(in the rows, 128 means zero)
Here are made-up elements, facts about them, and rows of numbers that follow some of those facts. Name the element behind each unnamed row.

Some facts about the elements:
mekel: is directly part of; zodo: refers to; gevo: uses
skaga (mekel fitum) (zodo geste)
kelo (mekel zadre) (gevo vipla)
klago (mekel flegrin) (gevo kofla)
mipom (mekel lepak) (zodo zadre,vaklar)
separa (mekel nerik) (zodo flepar)
medrun (mekel fitum) (gevo stiruk)
sodromem (mekel voke)
taston (mekel nerik) (zodo klibrazol) (gevo kibel)
plegratra (mekel lemam) (zodo voke)
grapli (mekel flegrin) (zodo ferer,nadro,sedodrun) (gevo klago)
voke (zodo grefepor,gristur)
kofla (mekel flegrin) (zodo taston,brife)
ferer (zodo klibrazol,gristur,pamustin)
nolofle (mekel nestikul) (zodo ferer)
brife (mekel ferer)
kasu (mekel nestikul) (zodo fogrok,mudral,vastin,geste)
kloketik (mekel fitum)
drigar (mekel vaklar) (gevo plave,damok,viba)
fudrer (mekel fike) (zodo gristur,bugras)
selu (mekel zadre) (zodo razuk,fitum,klibrazol,flaklar,vulon)
vastin (mekel fike)
klefolom (mekel siru) (zodo fogrok,pamustin) (gevo perol)
lemam (zodo kasu)
veren (mekel lepak)
kenutrom (mekel siru) (zodo kolu,vapetek) (gevo broluve)
lidu (mekel klepas)
votisto (mekel stamum)
fupli (mekel stamum) (zodo bomir,flaklar) (gevo votisto)
skilom (mekel voke)
flepla (mekel zedredres) (zodo pamustin)
koneda (mekel plovalek) (zodo futik) (gevo gristur,maflu)
festa (mekel kalo) (zodo nagor)
bagul (mekel fitum) (zodo sodromem) (gevo vebra)
brizel (mekel nestikul) (zodo vadan)
flegrin (zodo bududre)
vadan (mekel plovalek) (zodo geste)
nadro (mekel klepas) (zodo bugras)
fleskun (mekel zadre) (zodo pamustin,brife)
maflu (mekel plovalek) (gevo vadan)
plovalek (zodo klepas,klefolom)
bududre (mekel klepas) (zodo sodromem,siru,klepas,nani)
pamustin (mekel ferer) (gevo pege)
gribruk (mekel voke) (zodo tebes,geste) (gevo trasto)
stamum (zodo lidu)
kitra (mekel plovalek) (zodo geste)
setrugruk (mekel plovalek)
gofe (mekel vaklar)
razuk (mekel voke) (zodo gofal,klefolom) (gevo tuklam)
kibel (mekel nerik) (zodo tebes,gristur) (gevo tebes)
klibrazol (mekel fike) (zodo geste) (gevo kleban)
sotebram (mekel gragretal) (zodo drigar,loplek)
bugras (mekel nestikul) (zodo graskinun)
kolu (mekel stamum) (zodo kelo)
dasan (mekel fike) (zodo truduk) (gevo klibrazol)
damok (mekel vaklar) (zodo siru) (gevo brudadrum)
mudral (mekel zadre) (zodo drigar,kloketik)
togil (mekel ferer)
gramukam (mekel klepas) (zodo vadan)
trubriklik (mekel stamum) (zodo nani) (gevo trugrer,nudul)
skuzatra (mekel fike) (zodo gristur)
vulon (mekel stamum) (zodo tebes) (gevo votisto)
vapetek (mekel kalo) (zodo loklem) (gevo festa)
fitum (zodo kloketik)
faflalil (mekel zadre) (zodo drigar)
gristur (mekel plovalek) (gevo koneda)
nani (mekel flegrin) (gevo grapli)
rufedur (mekel flegrin) (zodo mudral,fudrer,vastin)
brudadrum (mekel vaklar)
medra (mekel flegrin) (zodo festa) (gevo skebriskik,klago)
togrosken (mekel klepas) (zodo voke)
fimel (mekel klepas)
giki (mekel kalo)
nudul (mekel stamum) (zodo tebes,nadro,lidu)
vifon (mekel lemam) (gevo loplek,plegratra)
tuklam (mekel voke) (zodo zadre,flepla)
drumapal (mekel vaklar) (zodo bomir,broluve) (gevo plave)
loplek (mekel lemam) (zodo fike,kasu)
stidoki (mekel vaklar) (gevo drigar)
zedredres (zodo graskinun)
trugrer (mekel stamum)
flaklar (mekel nerik) (gevo repi)
gragretal (zodo fogrok)
bomir (mekel zadre) (zodo tebes)
nadul (mekel stamum) (zodo kibel,stamum)
nubrun (mekel stamum) (zodo tebes,drigar,flepla,klefolom) (gevo votisto)
vebra (mekel fitum) (zodo drigar,kloketik)
trasto (mekel voke) (zodo skuzatra,gristur) (gevo naluk)
grefepor (mekel voke) (gevo kiba,gribruk)
meva (mekel zadre) (zodo fudrer)
truduk (mekel ferer) (zodo bududre) (gevo brife)
sumom (mekel fike)
dobobrir (mekel nestikul) (zodo drigar,togrosken,gristur) (gevo kasu)
vemen (mekel lemam) (zodo kofla) (gevo fastos)
ziluk (mekel nestikul) (zodo pamustin)
galo (mekel klepas) (gevo loklem)
gruru (mekel ferer) (gevo pamustin)
skebriskik (mekel flegrin) (gevo nani,medra)
naluk (mekel voke) (zodo lidu)
dovu (mekel fike) (zodo tuklam)
travim (mekel fitum)
repi (mekel nerik) (zodo fudrer,flepla)
gofal (mekel zadre) (zodo separa) (gevo faflalil)
fogrok (mekel ferer) (zodo gristur)
zadre (zodo drigar)
lekla (mekel fitum) (zodo truduk) (gevo bagul)
geste (mekel ferer) (zodo gristur) (gevo gruru)
futik (mekel fitum) (zodo fogrok,kloketik)
loklem (mekel klepas) (zodo separa) (gevo togrosken,bududre,fimel)
klepas (zodo fogrok,dobobrir)
flepar (mekel ferer) (zodo brife) (gevo togil,pege)
stirusa (mekel stamum) (zodo pamustin)
fastos (mekel lemam) (zodo zadre) (gevo vemen)
tropun (mekel lepak) (zodo voke) (gevo flarem)
nerik (zodo gruru,plegratra,perol,stirusa)
viba (mekel vaklar) (zodo siru) (gevo brudadrum)
kitral (mekel klepas) (zodo gristur) (gevo loklem,bududre)
fike (zodo vadan)
trugun (mekel plovalek) (zodo loplek)
tebes (mekel nerik) (zodo gristur,voke,klefolom)
graskinun (mekel lemam) (zodo klepas,perol,stidoki)
trekek (mekel zedredres)
vipla (mekel zadre)
skoskoral (mekel klepas) (zodo mudral,togrosken) (gevo bududre,galo)
plave (mekel vaklar)
nesebe (mekel plovalek) (zodo tebes)
flarem (mekel lepak) (zodo kiba,gristur,lidu) (gevo tropun)
koflem (mekel fike) (gevo sumom)
bilur (mekel nestikul)
stiruk (mekel fitum)
sedodrun (mekel plovalek)
nagor (mekel fitum) (zodo stidoki) (gevo bagul)
broluve (mekel siru) (zodo vadan) (gevo klefolom)
perol (mekel siru) (zodo kloketik,gristur,geste)
skobi (mekel vaklar) (zodo sedodrun)
bigrol (mekel nerik) (zodo stirusa) (gevo tebes,taston)
kiba (mekel voke) (gevo grefepor)
kleban (mekel fike) (zodo flepar) (gevo dovu,skuzatra)
stoku (mekel gragretal) (zodo tebes)
flumis (mekel kalo) (zodo kibel,vipla) (gevo festa)
pege (mekel ferer) (gevo brife)
natok (mekel siru) (zodo pamustin)

Some rows with their names:
[169 123 133 146 146 147 152 128 139 118 120 112 130 150 131 121 132 143
 125 116  81 115 104  97 107 136 115 171 105] -> koflem
[104 118 140 113 143 115 137 107 149 127 158 122 145 156 145 109 155 112
 151 123 106 135 125 125 147 112 135 140 141] -> rufedur
[144 110  81 139 125 141 189 129 133 121 178 136 126  76 171  93 182 137
  99 135  83 119 176  88  89  77 116 120  94] -> stirusa
[156 104  84  86 113 141 143 121 155 107 211 112 147 111 173  91 185 119
 143 158 109 141 168 110  95  63  96 105 122] -> nudul
[110 118 119 124 121 124 139 119 143 116 126 120 138 142 134 112 165 131
 162 109  96 137 117 120 145 108 117 139 114] -> nesebe
[157 166 129 192  54 125 119 133 122  78 117 118 128  87 100 148 154 160
 188  71 166 110 153 117 130 105 129 147 119] -> voke
[113 115 120 123 122 130 136 117 139 112 131 119 138 142 141 113 165 129
 160 113  95 141 113 121 143 104 124 137 116] -> kitra
[113 120 109 101 125 131 138 139  92  83 103 129  62  99 138 127 120 184
 171  97  73  80 122 130 133 100 138 155 149] -> stidoki
[107 115 110 153 124 131 162 125 120 123 120 143 131 114 136 118 159 128
 120  97  88 122 133 106 137 112 117 150  93] -> flepla
[ 92 105 141 148 129 117 148 110 121 148 138 146 156 138 133 119 157 122
 127 106  92 125 113 117 122 123 136 149 125] -> tuklam
[135 130 121 120 133 117 147 121 155 110 143 104 133 152 140 107 158 117
 162 118  91 142 133 119 159 110 122 136 112] -> flumis
[100 102 131 130 134 140 139 115 115 121 145 141 138 135 132 125 149 114
 141 115 109 125 122 122 128  98 121 155 124] -> loplek
[133  99 106 113 113 141 116 133 137 101 128 119 153 153 128 124 161 120
 163 112  96 140 100 126 123  97  99 146 106] -> naluk
[ 88  91  99  52 153 137 111 140 168  85 138 134 201 163 197 155 105 121
 109 126 163  96 143  36 198 184  74 171  93] -> bududre
[113 110 113 138 125 131 152 127 132 110 128 124 138 131 137 116 160 123
 145 101  88 135 131 120 141 101 116 143  98] -> taston
[168 124 150 131 169 147 146 161 125 140 113 139 100 150 109 119 139  83
 118 159 115 148 136 128 135 145  70 184  97] -> travim
[107 112 109 143 124 132 158 123 119 113 121 132 128 122 137 118 162 121
 132  97  95 126 135 118 139 106 117 143  93] -> klefolom
[ 84  99 154 160 169 152 161 131  84 138 110 170  62 121 116 127 135  88
 121 125 141 140 161 139 152 112  89 179 100] -> kloketik
[163 112 123  85 119 139 120 162 100 114 110 136 124 115 123 137 117 165
 145 132  62  75  91 118  81 125 122 175 159] -> brudadrum

Name these rows:
No name comes twice in this set of rows, the named rows included.
[159 171 135 195  49 102 122 135 137  93 119 115 155  86 103 136 166 151
 181  70 151 117 156 114 139 116 138 139 124] -> ferer
[115 122  89  90 165 192 168 135 129  62 134 125 135 138 146 144  94 100
 137  71  98  95 134  93 188  76 106 180  95] -> lidu
[163 174 136 184  51  89 107 128 142 104 131 111 162 106 109 142 167 149
 185  83 158 119 162 116 143 131 138 128 134] -> plovalek
[110 127 111  84 169 143 164 119 167  91 159 115 170 161 154 130 108  75
 144  92  92 114 140 103 199 100 137 162 133] -> gramukam
[121 130 111 147 122 110 166 126 144 129 116 120 140 136 137 105 170 131
 135 104  66 135 123 109 143 128 129 142  96] -> razuk
[128 121 115 102 120 128 134 126 158 105 146 105 145 150 142 112 165 114
 172 126 101 149 128 131 154  99 113 138 119] -> flarem
[149 114  90 131 135 137 180 114 151 100 195 108 102  94 174  83 175 135
 131 131  98 131 186  97 114  63 121 105 102] -> vulon
[137 176  81 135 141 142 111  89 123  90  83 157  99 175 181 127 146 169
 107 119 152 139  87  71 119 161 116 139  97] -> truduk
[135 109 111 159 115 105 157 139 146 131 116 120 171 136 130 109 174 113
 120  97  49 136 119 108 125 124 119 140  89] -> kleban
[ 95  93 111 138 114 159 136 123 104 106 122 139 130 124 130 131 151 136
 147  95 106 120 108 122 120  86 112 156  96] -> vadan
[109 125  98  87 172 166 159 125 140  78 146 122 146 152 157 140  94  86
 146  84 102 100 143  99 194  89 122 175 114] -> nadro
[198 112 104 134 140 158 179 136 145 122 190 123 135  96 162  99 160 132
  91 155  81 111 159  77  58  94 101 135 104] -> kolu

The same elements again, as new rows of numbers:
Known rows:
[119 126 135 130 136 100 144 148 137 159 134 147 111 141 122  96 107 154
 112 153 131 144 102 121 127 144 131 133 107 135 148 132 103 143 135 121
 114 169 147 129 143 116  96 129  91 120 147 110] -> sumom
[116 133 124 116 151 105 167 107 147 148 105 197 187 112 130 132 109 149
  84 145 127 170 121 151 162 171 152 133 129 186 166 149 149 114 146  85
 150 119 123 143 198 110 192 110  62 103  99 109] -> tebes
[143 119 164 114  81 111 167 132 134 125 150 167  93  87  93 149  91 144
 121 175 141 163  91  75 154 101 142 135 134 127 152 123  85 115 121 100
 155 120 138 167 137  90  76 151  86 133 155 152] -> travim
[146 133 130 134 145 131 126 121 133  98 118 127 138  75 120 163 100 181
 146 116 128 101 107 128  83 149 151  84 108 150 130 101  91 119 112 132
 168 189 165 154  96 137 119 132 129  91 123  96] -> truduk
[127 130 129 128 137 109 159 149 135 149 135 133 111 127 118 105 106 148
 119 147 127 139 109 116 131 127 133 125 123 143 145 119  95 138 124 122
 117 160 140 133 130 113  97 134  91 124 153 115] -> bilur
[ 97 147 125 127 145  55 190 124 146 160  84 181 106 178 137 180 106 137
  67 147 120 139 116 128 168 156 190 186 118 152 164 115 149 133 127  89
 156 184 134 118 180  92 167 112  88  76 133  86] -> skuzatra
[130 129 120 123 119 102 147 124 137 148 138 140 132 140 136 125 103 132
 105 141 130 141 115 109 124 142 155 123 120 161 156  84 112 127 125 120
 154 181 131 130 120 121 119 133 101 134 147 138] -> taston
[137 135 116 127 151 107 180 162 128 141 146 118 119 125 122 115 106 154
 119 144 127 132 119 118 127 131 136 125 127 142 143 107  88 137 119 128
 115 167 142 119 118 117  98 133  79 126 152 116] -> koflem
[161 127 146 110  75 117 176 125 128 118 161 164 112  76 104 177  86 143
 118 161 145 153 101  73 147 109 151 129 142 147 158  84  88 100 115 110
 183 135 126 160 117  93 107 152  95 142 155 186] -> nagor
[120 137 150 133 107 115  90 111 145 133 108 111 154 137 125 100 142  97
 101 130 160 139 115 114 119  87 148 120 127 217 188  53 114 156 108 112
 157 144 141 101  73 118  98 135 140 168 142 121] -> gramukam
[146 137 114 122 127 115 169 136 132 133 142 129 136 116 128 129 100 145
 115 130 132 129 118 111 122 136 142 115 135 166 150  86 101 125 122 130
 150 173 126 127 106 115 133 135 108 136 152 151] -> vapetek
[129 129 128 127 142 103 163 154 134 151 139 133 114 131 122 106 106 152
 116 148 130 138 109 118 126 138 132 130 116 139 144 121  94 139 128 125
 115 167 146 124 132 115  97 133  86 121 148 114] -> gofe
[127 129 126 129 144 103 161 154 134 147 140 133 112 130 121 107 107 154
 116 147 126 139 110 118 128 138 132 128 115 138 145 121  94 140 127 126
 113 166 146 126 132 118  94 131  86 121 147 114] -> skilom
[143 130  56 107 150 172 183 120 158 133 161 161 175  76 132  65  84 128
 105 112 112 158 145 135 172 138 126  46 203 206 133  73  99 118 130 106
 157 119  88 199 162 126 213 121  47 126 127 121] -> vulon
[136 147 156 125 106 106 142 142 137 143 118 175 107 127 124 112 100 173
 111 122 149 121  94 132 117 165 120 145 110 158 154 113 122 133 152 139
 148 198 133 119 136 102 167 130 143 121 146 158] -> faflalil
[137 132 120 113 150 134 157 120 139 135 147 163 191  92 127 112 110 149
 109 139 130 164 128 139 137 156 132 102 136 185 160 123 115 112 139 110
 146 119 130 151 156 122 167 124  69 136 110 138] -> stoku
[137 113 148 110 137  86 175 153 152 153 124 120 108  76 108  96 104 124
 136 145 115 176  85 119 115 133  75  94 115 158 155 135  95 120 119  99
  89 158 129  82 118 135 115 133 118 108 178 117] -> nani
[135 136 129 122 115 109 156 128 136 142 131 149 129 121 129 124 104 143
 113 132 130 133 112 119 119 145 140 127 124 165 152 101 112 128 131 124
 151 179 131 129 119 114 132 132 116 126 148 144] -> bugras
[137 133  69 117 117 143 180 129 156 139 141 141 104 110 128  72  80 113
 114 110 109 129 125 112 153 118 131  72 190 175 122  59  91 136 121 119
 157 180  91 180 122 117 166 133 105 112 171 122] -> trubriklik

Rows to name:
No name comes twice in this set of rows, the named rows included.
[114 149 118 116 144  61 219 120 140 140  90 156 118 139 127 197 107 124
  90 127 105 128 119 134 150 148 176 173 128 159 150 126 134 124 118  92
 160 191 136 102 143  99 163 119 116  68 144 101] -> fogrok
[125 133 134 124 116 104 147 121 140 148 118 170 134 126 125 114 105 146
 105 141 133 145 105 127 131 152 138 130 123 166 154 121 129 128 140 114
 145 166 129 138 148 109 144 126 109 121 134 135] -> plegratra
[115 125 142 105 132  90 134 119 153 153 151 118 137 145 149 150 110 100
 103 128 118 152 133 108 123 150 155 132 110 159 168  56  91 134 118 111
 162 192 174 124 114 138 116 135 109 123 138 120] -> kitra
[123 124 147 139 148 114 115 135 141 129 109 142 110 104 114 121 107 172
 136 141 126 125  93 126 104 142 141 106  96 128 132 141  96 142 122 122
 130 172 170 154 136 131  84 130 111  88 128  66] -> togil
[106 143 123 132 204  63 204 125 158 130  74 115 145 146 145 222 110 111
  98 134  87 142 134 107 111 144 160 129 121 131 144 153 148 116 141 137
 117 144 123 159 192  77 198 117 155 126 151 140] -> voke
[126 123 137 112 113 107 125 120 148 149 152 129 138 135 141 123 106 115
 110 130 126 148 123 107 115 142 144 117 119 162 161  61  94 133 125 121
 160 184 154 135 110 133 111 138 119 138 144 138] -> brizel
[133 132 120 123 120 105 159 123 134 146 128 144 132 127 130 125 103 135
 112 139 126 135 111 116 120 142 147 124 125 162 150 110 112 127 129 120
 147 175 125 129 118 118 122 130 109 121 148 134] -> nolofle
[142 139 107 130 130 109 160 144 125 143 149 140 134 144 139 127 100 164
 101 139 138 125 121 114 127 151 155 129 121 157 156  72 107 127 128 132
 149 184 129 125 118 112 135 131  83 143 145 147] -> dasan
[141 127 183 122 102  99 153 117 154 105 118 147  99  91 118 230  85 121
 123 161 127 161  99  39 109 105 144 115 126 114 152 123 115  95 144 146
 169 113 120 215 167  54 156 153 185 177 174 228] -> fitum
[120 125 124 138 166  94 149 121 152 133 101 101 144 144 146 169 105 110
 116 140  99 144 124  86  82 133 143  89 114 128 141 126 133 119 144 160
 117 147 116 185 162  93 156 130 166 174 165 172] -> nerik
[127 129 131 125 107 103 141 118 137 152 119 160 132 133 128 112 102 140
 110 143 132 139 101 122 118 152 145 129 115 160 152 119 126 129 138 119
 150 179 124 134 131 118 124 129 121 122 145 139] -> repi
[122 130 128 134 111 100 123 133 135 162 131 172 124 169 141 103  99 162
  92 150 148 137 102 118 127 165 157 140 101 151 163  95 128 136 145 125
 148 186 128 139 149 113 127 124  91 138 138 136] -> dovu

The same elements again, as new rows of numbers:
Known rows:
[117  98 121 141 132 131 124  92  95 178 180 131] -> togil
[117  95 129 143 129 132 122 100  97 174 177 132] -> pege
[104  98 148 136 122 121 135 113 109 151 187 157] -> koflem
[106 115 135 142 139 140 131 113 108 114 184 145] -> klibrazol
[107 117 126 143 137 131 139 112 109 114 181 131] -> skuzatra
[104 100 127 139 124 137 149 112 112 120 180 137] -> stoku
[106  95 127 140 122 125 159 109 106 126 174 138] -> sotebram
[ 70  71 143 119 123 132 129  89  89 104 192 118] -> nadro
[ 78  68 138 124 107 130 138  91  91 104 182 120] -> gramukam
[103 107 130 141 136 129 146 108 102 124 181 131] -> loplek
[104  89 130 139 133 134 148 114 116 118 179 148] -> dobobrir
[102 117 133 144 147 132 131 108 100 118 184 134] -> vadan
[102 105 144 118 109 166 164 130  83 162 204 147] -> kolu
[ 90 123 129 154 115 112 139 120  99 148 191 131] -> plave
[106 109 135 139 143 128 133 112 107 123 187 147] -> kiba
[116 100 121 145 107 127 152 111 117 121 170 141] -> selu
[ 86  54 157 154 125 136 150  63 108  99 236  96] -> klepas
[128 101 154 186 146 130 154  86 114 127 227 125] -> zadre
[134 100 146 187 128 140 156  86 129 118 220 124] -> ferer

Rows to name:
No name comes twice in this set of rows, the named rows included.
[115  89 123 118 103 169 182 135 101 131 188 145] -> nubrun
[ 98 123 128 147 142 140 136 107 101 113 185 121] -> tebes
[100 122 140 143 167 145 114 114 100 111 199 143] -> gristur
[105 113 134 123 115 186 157 133  94 132 200 142] -> stirusa
[101 110 132 144 127 144 138 112 109 118 182 144] -> taston
[105 111 121 144 115 135 152 112 113 122 175 127] -> repi
[108 104 131 139 120 123 143 114 112 134 180 142] -> skobi
[115 125 121 152 130 166  99  93 106 153 183 123] -> brife
[101 112 142 140 141 133 126 111 105 129 190 142] -> sedodrun
[111  91 128 117 111 169 178 133  97 138 191 149] -> fupli
[102 121 128 146 106 146 137 110 113 123 180 132] -> kofla
[101 120 140 141 120 115 140 108 104 151 188 135] -> sumom
[109 102 121 123 115 160 184 133  88 137 188 129] -> nudul
[103  88 120 156 115 126 143 127 110 121 184 155] -> drumapal
[ 59 111 149 152 170 151 151 107 113 128 164 143] -> kloketik

